Here is a tiny trained network, its code and every weight. The questions are about switching its units off for an input and a class, where a switched-off unit gives its printed mean instead of its output.

import numpy as np


def w(rows, s, z=0):
    codes = np.array(rows[::2]) - 128.0
    scale = np.full(codes.shape[1], s)
    scale[-1] = z or s
    return codes * scale


def f(y):
    return np.maximum(y, 0)


def log_softmax(a):
    a = a - a.max(-1, keepdims=True)
    return a - np.log(np.exp(a).sum(-1, keepdims=True))


def net(x, mask):
    res = np.array(x, float).reshape(1, 7) / 4 @ E
    y = f(res @ A[0][:, :-1].T + A[0][:, -1])
    res = res + np.where(mask, y, B[0][:, -1]) @ B[0][:, :-1]
    return log_softmax(res[-1] @ U[:, :-1].T + U[:, -1])


A, B = {}, {}
E = w([
[2,37,100,85,94],'x0',
[147,106,137,125,113],'x1',
[146,106,137,122,114],'x2',
[56,81,210,221,157],'x3',
[80,221,176,99,16],'x4',
[138,117,127,132,120],'x5',
[134,119,140,114,125],'x6',
],0.011)
A[0] = w([
[126,149,229,194,125,147],'n0',
[132,104,109,92,79,85],'n1',
[52,74,177,215,161,155],'n2',
[132,137,219,204,146,164],'n3',
[90,157,200,171,41,103],'n4',
[151,211,140,123,82,202],'n5',
[163,67,71,52,200,65],'n6',
[174,134,148,123,215,130],'n7',
[115,122,10,54,112,255],'n8',
[165,91,26,94,145,137],'n9',
[170,203,127,99,91,213],'n10',
[94,175,55,116,151,200],'n11',
[213,128,135,170,203,157],'n12',
[137,123,97,218,186,116],'n13',
[181,110,106,157,191,110],'n14',
[110,181,54,161,184,172],'n15',
[110,23,142,148,181,150],'n16',
],0.012,0.004)
B[0] = w([
[106,224,179,211,85,207],'n0',
[77,115,95,125,132,165],'n1',
[105,160,235,97,169,251],'n2',
[91,187,171,208,128,215],'n3',
[96,134,193,157,104,214],'n4',
[174,152,97,84,109,226],'n5',
[47,95,100,161,135,226],'n6',
[120,86,169,153,35,209],'n7',
[107,68,30,119,131,250],'n8',
[105,91,2,156,174,222],'n9',
[199,143,42,51,128,233],'n10',
[116,78,125,156,97,180],'n11',
[85,86,157,124,23,248],'n12',
[137,98,219,149,136,206],'n13',
[98,19,162,115,75,215],'n14',
[152,97,114,80,118,179],'n15',
[105,120,168,103,197,246],'n16',
],0.0085,0.013)
U = w([
[156,78,113,81,50,202],'0',
[109,130,180,169,108,254],'1',
[127,98,88,149,162,47],'2',
[156,114,190,127,239,59],'3',
[254,165,102,94,115,117],'4',
[148,194,157,199,116,5],'5',
],0.015,0.0055)

Each question gives the input, the list of numbers given to net, and the class t.
The units are the neurons (one row each of A and B). Each row of codes is followed by its name. A weight is (code - 128) times the scale printed after its matrix; where a second scale follows, it is the last column's (A, B and U).
mask holds one flag per neuron, in row order. A switched-off neuron (its flag False) gives its mean, the last column of its row in B, instead of its output. The means were averaged over made-up inputs and are rounded, as every weight is.
A unit's drop is (log p(t) with every unit on - log p(t) with that unit switched off) / (log p(t) with every unit on - log p(t) with every unit switched off).
The circuit of an input: a set's keep is (log p(t) with only the set's units on - log p(t) with every unit switched off) / (log p(t) with every unit on - log p(t) with every unit switched off). Starting from the 12 units with the biggest drops (on a tie, the unit counted first), units are removed one at a time, each time the one whose removal leaves the highest keep (on an exact tie, the one counted first), for as long as the keep stays at least 0.8.
circuit, biggest first: the units of the circuit, biggest drop first
top k neurons: the k neurons with the biggest drops, biggest first
drop when u is switched off: that unit's drop, to one decimal
input [3,4,3,1,-7,-1,-4], class 3: circuit, biggest first -> (n16)
input [1,5,-2,-3,-4,-1,7], class 2: circuit, biggest first -> (n9 n6)
input [-1,-5,-5,-7,1,-4,8], class 4: circuit, biggest first -> (n12 n10)
input [-8,-7,6,1,3,-2,1], class 5: top 4 neurons -> (n0 n3 n8 n12)
input [1,0,4,-1,-5,-1,1], class 2: top 2 neurons -> (n9 n6)
input [-7,-5,3,2,7,3,-3], class 5: top 3 neurons -> (n0 n3 n4)
input [-1,-1,-6,-1,2,-3,-1], class 4: top 2 neurons -> (n12 n14)
input [8,0,1,1,0,-5,-4], class 3: top 2 neurons -> (n12 n2)
input [-7,0,2,2,5,2,-1], class 5: drop when n11 is switched off -> 0.0
input [4,3,6,0,-1,7,5], class 2: drop when n12 is switched off -> 0.2
input [-2,7,8,4,2,3,1], class 5: drop when n3 is switched off -> 0.1
input [0,0,-4,5,5,2,-2], class 5: drop when n14 is switched off -> 0.1
input [2,4,1,8,-5,-7,7], class 3: top 2 neurons -> (n16 n2)
input [3,1,3,-4,-8,6,7], class 2: circuit, biggest first -> (n9)
